Here is a tiny trained network, its code and every weight. The questions are about switching its units off for an input and a class, where a switched-off unit gives its printed mean instead of its output.

import numpy as np


def w(rows, s, z=0):
    codes = np.array(rows[::2]) - 128.0
    scale = np.full(codes.shape[1], s)
    scale[-1] = z or s
    return codes * scale


def f(y):
    return y / 2 * (1 + np.tanh(0.7978845608 * (y + 0.044715 * y**3)))


def log_softmax(a):
    a = a - a.max(-1, keepdims=True)
    return a - np.log(np.exp(a).sum(-1, keepdims=True))


def net(x, mask):
    res = np.array(x, float).reshape(1, 8) / 4 @ E
    y = f(res @ A[0][:, :-1].T + A[0][:, -1])
    res = res + np.where(mask, y, B[0][:, -1]) @ B[0][:, :-1]
    return log_softmax(res[-1] @ U[:, :-1].T + U[:, -1])


A, B = {}, {}
E = w([
[130,135,133,119,140,123,115,124,129,130,128,127],'x0',
[133,120,129,132,121,130,133,129,127,121,129,132],'x1',
[127,116,122,137,117,134,137,132,130,119,128,133],'x2',
[132,157,148,136,111,100,166,31,213,186,125,254],'x3',
[6,40,182,154,62,86,4,109,96,191,178,122],'x4',
[128,130,133,125,131,133,124,126,131,126,129,127],'x5',
[120,127,123,124,133,135,124,127,134,125,127,130],'x6',
[161,78,198,63,172,191,157,229,153,219,159,179],'x7',
],0.0075)
A[0] = w([
[130,138,128,130,117,118,135,87,152,152,120,178,161],'n0',
[93,131,105,130,94,109,108,81,97,123,129,87,160],'n1',
[178,153,130,98,188,183,186,214,159,129,129,172,142],'n2',
[151,189,93,137,146,121,162,78,122,63,109,109,177],'n3',
[132,110,121,141,138,121,110,200,113,100,124,60,253],'n4',
[155,205,67,144,143,105,164,76,134,38,105,97,195],'n5',
[93,30,182,120,123,123,83,186,120,228,142,158,75],'n6',
[98,121,99,139,102,76,99,68,111,122,118,134,122],'n7',
[175,145,126,98,154,122,188,174,138,142,131,146,132],'n8',
[76,100,134,156,73,91,66,51,107,102,142,105,149],'n9',
[133,129,109,116,155,138,151,187,120,136,125,120,180],'n10',
[134,152,148,141,111,97,162,15,200,185,131,251,182],'n11',
],0.013,0.0075)
B[0] = w([
[134,156,119,130,129,115,130,119,166,165,122,134,172],'n0',
[127,151,144,195,67,114,79,113,114,103,121,103,179],'n1',
[148,105,125,160,249,162,144,114,141,107,89,98,221],'n2',
[120,123,131,80,89,143,119,166,134,153,159,195,199],'n3',
[90,71,144,111,132,146,70,164,45,62,122,95,212],'n4',
[117,118,143,72,66,148,106,168,108,152,170,209,224],'n5',
[129,142,123,65,61,145,117,166,126,136,167,223,212],'n6',
[116,133,103,107,113,70,173,83,136,154,133,59,178],'n7',
[145,121,146,178,195,157,110,131,161,109,99,139,183],'n8',
[119,147,122,177,80,72,125,101,109,107,105,42,215],'n9',
[131,104,107,83,186,151,159,113,72,125,151,100,172],'n10',
[159,203,122,154,120,96,173,97,232,227,120,161,248],'n11',
],0.016,0.018)
U = w([
[96,75,157,34,71,159,71,197,49,97,221,195,237],'0',
[155,160,130,58,67,106,158,148,183,191,196,245,143],'1',
[91,100,141,224,94,81,77,107,62,52,80,34,154],'2',
[139,166,89,207,98,36,181,49,162,159,82,56,10],'3',
[146,53,126,132,229,155,149,127,80,55,63,55,162],'4',
[197,154,142,253,211,139,176,84,180,152,17,135,72],'5',
],0.0056,0.0013)

Each question gives the input, the list of numbers given to net, and the class t.
The units are the neurons (one row each of A and B). Each row of codes is followed by its name. A weight is (code - 128) times the scale printed after its matrix; where a second scale follows, it is the last column's (A, B and U).
mask holds one flag per neuron, in row order. A switched-off neuron (its flag False) gives its mean, the last column of its row in B, instead of its output. The means were averaged over made-up inputs and are rounded, as every weight is.
A unit's drop is (log p(t) with every unit on - log p(t) with that unit switched off) / (log p(t) with every unit on - log p(t) with every unit switched off).
The circuit of an input: a set's keep is (log p(t) with only the set's units on - log p(t) with every unit switched off) / (log p(t) with every unit on - log p(t) with every unit switched off). Starting from all 12 units, units are removed one at a time, each time the one whose removal leaves the highest keep (on an exact tie, the one counted first), for as long as the keep stays at least 0.8.
circuit, biggest first: the units of the circuit, biggest drop first
k most important neurons: the k neurons with the biggest drops, biggest first
drop of u: that unit's drop, to one decimal
input [6,8,8,5,0,-3,-5,5], class 5: circuit, biggest first -> n5
input [8,2,6,6,0,6,-8,1], class 5: 3 most important neurons -> n5; n6; n3
input [-7,7,8,-1,6,3,0,3], class 0: 2 most important neurons -> n11; n6
input [4,-5,0,2,0,-8,-5,6], class 5: 4 most important neurons -> n5; n2; n3; n8
input [2,-6,-6,-1,1,7,-6,0], class 2: circuit, biggest first -> n5; n11
input [-5,0,-2,2,0,5,-5,8], class 5: 2 most important neurons -> n2; n5
input [8,5,8,-3,0,0,-8,1], class 4: 2 most important neurons -> n5; n6
input [-1,-4,-7,1,8,-3,-8,0], class 3: 3 most important neurons -> n9; n5; n4
input [-1,6,-8,8,1,0,1,-5], class 3: 2 most important neurons -> n6; n9
input [1,2,-5,-7,1,0,2,-1], class 2: 2 most important neurons -> n6; n5
input [-7,3,7,-8,0,4,0,8], class 4: 3 most important neurons -> n2; n5; n3
input [4,-4,-7,-7,1,8,-2,-5], class 2: 3 most important neurons -> n6; n9; n1
input [2,-4,4,-1,6,2,2,3], class 0: drop of n6 -> 0.7
input [2,5,-5,-8,-8,-3,-3,2], class 4: drop of n2 -> 1.9
input [1,1,-5,-1,-8,-6,6,8], class 4: most important neuron -> n11
input [-3,8,2,2,-5,3,-3,8], class 5: drop of n6 -> 0.0
input [7,-2,1,-2,-4,6,-1,-5], class 0: drop of n11 -> 0.1
input [-3,-4,-8,-3,0,5,-6,-1], class 0: 2 most important neurons -> n2; n9
